[ 391 -509  229  202  218  306   13  -89 -389  107 -159 -211  -69  274
  -12   -9   68 -231 -317 -476   62 -216  476  -90  -68  -14 -255 -381
  205 -121  150 -135  152 -356  468  325]
9
[ -30   -9 -529 -173  279  266    7 -504  451 -124 -163    1  208  369
 -137  -49  245   11 -192  -89 -147  626  -35   57   -8   19   68 -166
 -237  144   -9   53   77  -65 -373   88]
5
[-423 -321 -124 -242  242 -563 -179 -666  317 -143   91  -33   86  694
  413  840  -48 -205  162 -233    6 -346 -248  -38  -39  127   65  -91
  114  -71   15  143  509   98  366   61]
5
[-358  110  238 -132 -141 -193 -116 -215  365 -127  -65  317   -9 -125
 -213  359  -16 -203  321 -138 -262 -157 -473   -2    0   58  174  125
  183 -246  188  114  614  372  193 -620]
2
[-258  -29  783 -341 -223 -143 -280 -348 -372   56  -55  116   45  123
  267  596 -145 -369  647 -392  307 -583  336 -377  256  467 -108 -174
  271  130  416   76  578  -22  467  -83]
4
[ -36  179  173 -451 -328  -21  120  124   -9 -153 -103   66  196 -584
  178  -57   85  205  246  -27  156  -80  241   28 -197   30 -135  100
 -294   -5   47  292  272   44    0  132]
3
[  -4 -426 -256  308  450  236    5 -131 -367 -186 -120 -194 -142   83
  158   40  -16  224 -213 -402 -227 -307  194 -159 -157  145 -229  -15
  441 -130 -131  -94  348 -183  152  300]
4
[ -89  271  153 -621 -405  404 -325   52 -600  -77  143   89  508 -172
  147  134  392  175 -238 -196 -284 -142  -25 -131 -361  510  100  133
  236  -62  412 -247   -9  -89 -149 -149]
1
[-378 -209  -13   99   77 -158 -259 -171   -6  -33 -115  -51  167  181
  310  491  -85  -12   47 -276 -429   59  259 -146   39  173  116   89
  559 -106   36 -179  614 -169  167   68]
4
[-121 -343  269  -48   80 -550  -42 -177   31 -114   85  194  132  257
 -125  651 -178 -298  294   -1 -274 -447  -21 -249  114  223 -250  123
  158 -171 -133   42  103   67  350 -120]
7
[ 171  350  574 -163    0  466  314   57 -619  193  516 -279  285 -198
 -192   99  -65  230  179   32 -452 -365   74   36  223  138  -94  420
  542 -163  269 -170  108  -49   -1  472]
6
[  68 -457   91 -489 -358 -302  -91 -177 -120  221 -182   21   53   44
  -50  648   96 -210    5 -281  149  185  349  -58 -185 -259 -268 -375
   71  -92 -233  396  577  224  231  315]
0
[ 176 -286 -125 -154  169  304   26 -119  -24  322  461 -150 -238  -59
  168  316  230 -259 -412   80 -245  342 -112  153 -166   45   95 -229
  230 -193  191 -134  -10  -59  -24  118]
0
[-217   45  194   37  143 -376  123  150 -159    9   -5  159   28 -107
  384  260 -175   63  282  369  179 -619   90  -89  215  -43  -90  259
  292  -51  -36   13  -95  103  -90  149]
5
[ 334  -53  138   58    8  490 -131 -605 -416  216  130   25   62  322
  190  180  267  328 -398 -585 -153 -107   33  119   87  451  280   99
  675  -94  355 -538  212   56  213  113]
4
[ -15 -265 -139   -7  112   60 -232 -741  215 -369 -160  -14   82  116
   37   -5 -140  169  -11 -149  195  -53  208  -93  225 -185 -227   54
 -190 -103  -78  348  349  -99  453  -56]
4
[ -57   -3  154   68  254 -600 -489 -426  371 -227  331   86   93  708
  402  652   32 -288  179 -158 -753  221  159 -205  312  151  257  -50
   -1 -214 -130 -188  164  -54  317 -435]
4
[-257 -385 -375 -150  408  249    8   -5   95   16 -139 -107   43  -21
  -28  -87   60  281 -245  -92    7  379 -335  154  -86 -103  -10 -151
  -28  146    9  164  358   70 -133   -2]
7
[ 217  -90 -361 -180   62  341   32 -193 -117    9  -12 -169 -170  104
  220  100  219  156 -363  -94  240  388  116   97   23 -155   27 -188
 -112   54 -227   80  -93  109   11  397]
0
[-217 -115 -192 -299  253  201  -37  -41  133  -30  111 -299 -313 -167
  -58 -129  153  281 -123 -322  109  242 -340  148   35   36  -25 -148
 -216  124  151  258  359 -121   45 -154]
5
[ -97 -193   53  440  127   52  -90  -34  -76 -130  -73  -26   10  131
  132  -29 -243   33   -9 -220  -68 -499   28  -23   83  260  -94   -2
  366  -29  -50   -4  228 -147  224  240]
9
[ -75 -208  243 -200  278 -564 -139 -399  265   18   66  116  -96  268
  182  235 -249 -248  428  -77  244 -176  -36 -230  255 -238 -191  141
 -365 -298 -108  327   45  275  377   59]
7
[-154 -385  380 -176  111 -134  -29  335 -224 -122   36  -77   45    7
  169  221 -201  -52  130 -259  179 -585 -131 -256 -170   82 -459   65
  326  -46  -56   88   -9  143  319 -176]
2
[ -91 -236   47 -163   63 -402  127   20   69  -84   -5 -134 -187  661
   94  282 -120 -631  383  174  312 -311  -56  -50  148 -202 -109 -351
 -353 -110  -70  193 -182   80  215  400]
6
[-114 -613 -249  -88 -110 -164 -146 -560   31 -136  -22 -222 -309  722
  147  215 -149  119  -69 -159  455  144  -59   73  478  117  179 -174
 -270  -74   60  -17  181 -225  860  187]
9
[   0 -521 -216 -122 -119   78  -68 -366  151  -13 -253  -16  -15   44
 -166 -261  -59   87 -101 -103  319   19   58  119   24  186 -138  -34
 -192  -90  182    1   36 -228  307  -49]
8
[-355 -373    5  -20  199 -167 -116  -57  286 -218  220   -5 -190  183
  -16  246 -264 -449  133   79 -153 -261 -340   48   50   91 -160 -388
  238   27  281  191 -136 -126  237  -15]
2
[ 174 -698 -127 -109  -68  270    8  225 -226  -39  189 -167  -92 -165
 -190  149  221 -156 -232 -206 -520  239  -24   46 -375   17 -156 -184
  189 -312   -7  -97  170  -81  -52  366]
1
[ 197 -658  -52  170  119   90  110  -90 -242  287 -110  -16  101 -209
  137  101  -51  269 -390 -128 -170  112   52  227 -585  291    0  -89
  -91  -13 -675 -175  433   77  199  261]
6
[-520  -82  -98  -67  458 -595 -113  500   47  141  -66 -237 -160 -257
  155  174  -30 -191  221  355  155 -348 -280   52  -82   47  121   56
  -81  169 -438  -73 -354 -134 -217 -388]
8
[-214 -497 -123   79   90  278 -197 -172 -344 -161  -36 -179  101   10
 -125  206  116  236 -571 -654 -539 -229 -384   56 -363  303  -62 -289
  572  -20  -54   43  683  -11  226  134]
3
[ -27 -441 -103  251  236 -417 -308 -746  165 -310 -261   27  414  375
  264   63 -210  122   83 -306 -191 -199  312 -234  -63   35 -197 -247
 -101 -114 -629  411  570  -60  361  332]
0
[-167 -275   -9 -268   99 -663 -221 -341  230  -20  123  -99  122  408
  319  553 -264 -409  130  181 -172 -175  141 -108  192 -185  -22  -88
  -20   23  140   -3 -341 -177  397   -9]
6
[-212   72   27 -120 -146   98   97 -173  -47  -19  -61   42  -18  316
  -81  179   29   65  195  121 -119  -57  189  102   72  126  -19  230
  -44 -279   93 -151  137  -53  -98   24]
9
[  20 -455   67 -556 -273 -116   49 -143 -309  371 -152  -83  170  355
 -339  190  -85  -84   73  -38  288 -772 -138   80  108  177 -176   -4
  194    7  236  -95 -265 -189  286 -147]
1
[ 312 -325   70  -15 -378  215  252  -29 -224  -89  135   89  -47 -123
 -140  210  -51  317  -42   22  140  336  150  204 -119 -102  -97  -61
  -23 -109 -233  139  389  279  425  501]
0
[ 235 -364  362   14 -245   60   88 -118 -329  162  -93   83  -82  163
 -210  182   44 -111  -52   36  214  292  427  -15  244 -289  -43  -67
   68 -272  289 -129  266  -66  434  313]
2
[ -58 -125  256  -18 -280 -308  148  309 -418  -15 -120  237   19  -13
  -67  117 -239 -188  356  395  489 -269  280 -275 -198  -80 -340  151
   13  -80  -84    4 -155  216  -71  239]
7
[-358 -521 -128 -416  392 -291 -101 -679  354 -259   48  115  220  241
  347  184 -248   71  267  244  141  127 -228  -57   31  205 -100 -167
 -285   76 -109  233   62  188  200 -162]
4
[-141  306  159  233  334   63   -3 -262 -149  -90  107  -92  139  136
  -32 -336  -46  322  142  190  610 -498 -155 -132  599  240  -98  438
  130 -109   69  145 -156 -225  210  -59]
2
[ 126  341  522  -85  225   63 -500 -253 -201   92  154  -89  156  432
  -23 -207  208  102 -111 -522  295  154  -83 -161   -1   70  248 -194
 -150  346  148 -243 -216 -122  205 -710]
9
[ 119  110 -173 -294 -162   73  -40  -74   -4  -75   42   88  172   28
   42    2   76  230 -106    2  116   99   71   49  -93   27  -57   43
  -51  -43   63   93 -122   43  218 -252]
3
[ 178 -302   32   41 -116  294  241 -272  -50  -97  -63  -17  253   91
  -76 -122 -164  355  -53   -6  245    5   -8  319 -121  198 -142   44
 -166    4   -6   93  428  167  364  377]
1
[ -19 -123  284 -111 -404 -135   10   24 -140   26 -226  215  -53  -51
  320  293 -211   86  244 -247  306 -477  372 -199 -155  126 -222  112
   37   95 -264  -14  -32   46  183   34]
9
[ 376   -6   55  -52 -112  368  265  129 -391   38   70  -18  -15 -472
 -231 -161  -62  523  -73   19  -31  -69  338   -3   52 -283 -313  298
  -15  -69   49  138  195 -104  216   53]
6
[-101  -29 -398 -265  -97  266   68 -264   62   49 -149    3   73  -28
  123  -36   94  318 -195   17   54   98  -95  135   13   25   54   31
  -48  131   26   92  112   22 -291  153]
7
[-299   41  231   73  394 -104  121  -30  507 -262 -152 -184 -226  375
  -49   59 -404 -677  446  191  259   58  -21  125  389   83  -94 -438
 -147  171  112  129 -209   34  435 -134]
7
[-164 -341  162   29 -397  -71   33 -389  372  185 -243  304  102  401
   63  375 -296 -153   23 -145  278  -33 -249  -18  122   72  174 -193
  140  169  204   10  491  177  579 -319]
5
[-183 -514  185 -235 -602 -340 -332 -165   72 -103 -147    3  368  319
  376  582   56  -28   91 -478  -96 -496  -52 -324 -127   85  -70  157
  275  -83  -99  -26  376   97  229 -299]
0
[  14  249  210   27 -370  552 -180 -192 -480  274  -50  475  -29 -193
   88  441  411   79   84 -174  -16  218  324 -127  -69  -27  382 -113
  103  -62  -56   -7  529  -57  -98  131]
1
[-147 -476   54 -152  208 -174 -231    5 -284   46  121 -233   36   58
  252 -284 -156  317 -173  112  485   14 -234   47  363   51  121  -35
 -183 -140  256  124  446 -189  689   26]
5
[ 206   89  344  -43 -172   16  -17  -34 -154 -146  -88  137  158 -422
  -90  -33  -56  375   87 -382   31 -282  252  -69  -86 -158 -236  178
  -36 -183   87  357  766   81  575 -100]
0
[ -46  -62  129 -345 -148   28  137  147 -344  402  224 -123  250 -170
   53 -278 -142  249  -36  568  492 -403 -291  146 -149  501  147   51
 -117  292  -36 -281 -715 -342  173 -421]
5
[-211  -97 -324  -17  297 -181  -24  -67  345 -179 -199  -52 -195   11
   -7  -57   93   43   29 -108 -205  326 -199   91  -90 -127  128 -257
 -442   52 -209  213  368  102  -87  -88]
0
[ 259 -295  178  -10   33 -244   86  202 -194  163  231 -114  153  -54
  188  253  110 -156 -397  128 -316  334   37  -25  -55  -55  -65  129
  197 -582 -210  -67  321  376  171  354]
3
[-137  301  287 -495   31 -230 -503 -400 -175  340  333 -222 -144  442
  486  491  -69 -118  232 -218  198  -34  149  -64  374  351  345 -217
   50  326  283 -129  182 -201  352 -429]
0
[ -84 -263  -29 -297  -68    7  -58 -109  -27   42  105 -241  -66  -56
  251  -22  130  254 -198 -248   81  258 -274  150 -144  -14  148 -143
 -122   96  189    4  196  133   29  132]
9
[ -67 -452  -37  203  228 -105 -123 -600   -9 -111 -162   62 -226  747
  236  616   75 -291  137 -202  122 -500  -52 -139  268 -242  171  -57
  344 -174 -137 -191  233  107  148   -3]
7
[ 180  130 -102 -121 -182  257   23 -197 -105   62 -200 -128  189 -165
   43 -412   -9  642 -285 -207  508 -102   11   50   12  -32  -70  191
 -303  129 -142  203  167  -37  349 -179]
8
[ 161 -325  292 -104  174  152 -109 -299 -102  -45  397 -119  294 -306
  138   13  -81  244 -357  -54  -66 -151 -470  124   35  242  181  154
  356   99  170 -242  -34   31  435 -151]
7
[  58  -78  124 -129 -245    3  126  195 -187  137  -65  -39  -63 -406
  -25  -89 -222  417  168  -85  -42 -231  265   16  -57 -405 -280  117
 -204  -32  -57  325  121  -76  348  -37]
6
[ 250 -451 -135  177  359  160  473  177 -213  440   83 -322  -48 -294
   -2  108    0   77 -237   84 -195 -161  102  300 -432  170 -302  247
  134 -219 -566 -119   26  107 -239  662]
3
[ 206  -42   27 -213 -177  172  -42 -480    9   83 -279   21  185 -185
  264 -158  -49  338  -83 -357  427 -281  261 -101    1    2  -77  191
 -128  143  162   55  134 -157  394 -193]
6
[-112 -153 -118  104  -87   14  -50  -44  -91 -274 -291  225  223  -77
  185  285 -114  304  -15 -193  -14 -197  186  -82  -86 -185  -91  212
  245 -137 -319  215  705  126  211  366]
2
[ 120   25 -469  -99  227  267  153  -86  107   66   51 -204 -116  185
  -82 -305   68   48 -172   28  182  239 -232  167  -28 -117  -38  -19
 -326   37 -187  139 -210   95 -341  487]
6
[ 296  105  157 -332 -264  166  170 -258  -84   23   13   64   41 -401
 -166 -140 -285  293  203   84  257   93  460   81  156 -164 -264  156
 -156  -42  -14  274    9  -11  365  274]
7
[-130 -354  -63  -51  134 -476  -49 -372  133  110   12  199  142  663
   81  595 -280  -77  283   -2   29 -276   65 -191  195 -523 -252   62
  321 -389  -95  384  399  266  389  105]
5
[  84    8 -156  -76  256  482  280  276  -24  195   21 -294 -163 -137
  -81 -169  173  -11 -255  256  295  560   59  248   32 -151  -79 -208
 -213  146  -48   67 -289  -44 -215  217]
9
[-204 -175  -72 -320   35  272 -346 -340 -303  163 -252 -161  191  357
   69  255   77  261 -101 -899 -331 -516 -155 -271 -360  219    4 -172
 -103  314 -318   45  334 -205  216 -390]
4
[-321 -180 -510  -21  560  -58  -41  159  198  -26 -104 -213 -172  -56
  -31 -111  240   63 -148  -81  -47  177 -271    8 -118 -229  -83 -324
 -185  187 -154  360   28 -176 -396   22]
0
[ 278  201  343  298  427  -31  205  300 -132   -7  301 -133 -278 -251
 -361 -303   -6 -296  -69  343   24 -126  -58   45  437 -102 -131  104
  -54 -253  465  -44 -454 -115  359  -23]
4
[ 161 -236   72  253  168  241  139 -123  130  286  217  -93 -280  -50
  -97 -214 -108  -88 -406  347  359  363 -199  382   12   91  -24  -90
 -193   57 -351 -121 -539   89  -40  280]
4
[ 139  -39   42 -101  -49  136 -104 -434  104 -265    8  -54  -25  -45
   31 -108  -54  261   94 -301  -27 -106  268  -90  311  -63 -197   19
  -56   -7  331  213   84 -256  408 -141]
1
[  -5  -75  233 -408   37  241  -70 -270 -104  -72  -80   71  -52  122
 -291  730   44 -263   92 -488   39 -349 -383  182  -61  210  -68  -17
  157 -132 -380  213  872  705  329  -91]
3
[-343 -378   54 -390  139 -249  172  440   -3  293  -56  -84  -42 -201
  298  521 -297 -322  108  528  110  293   59   95 -196   85  -41  -46
 -139  140 -350 -143 -238  191   23   53]
9
[-113 -343  -60 -297  -69   63 -182  -36  -53 -239 -289  -93  393  167
  517   37  247  100 -224 -483 -141   74  174 -114 -429  699  -42 -310
  216   82   29 -216  440  -68  -28 -134]
0
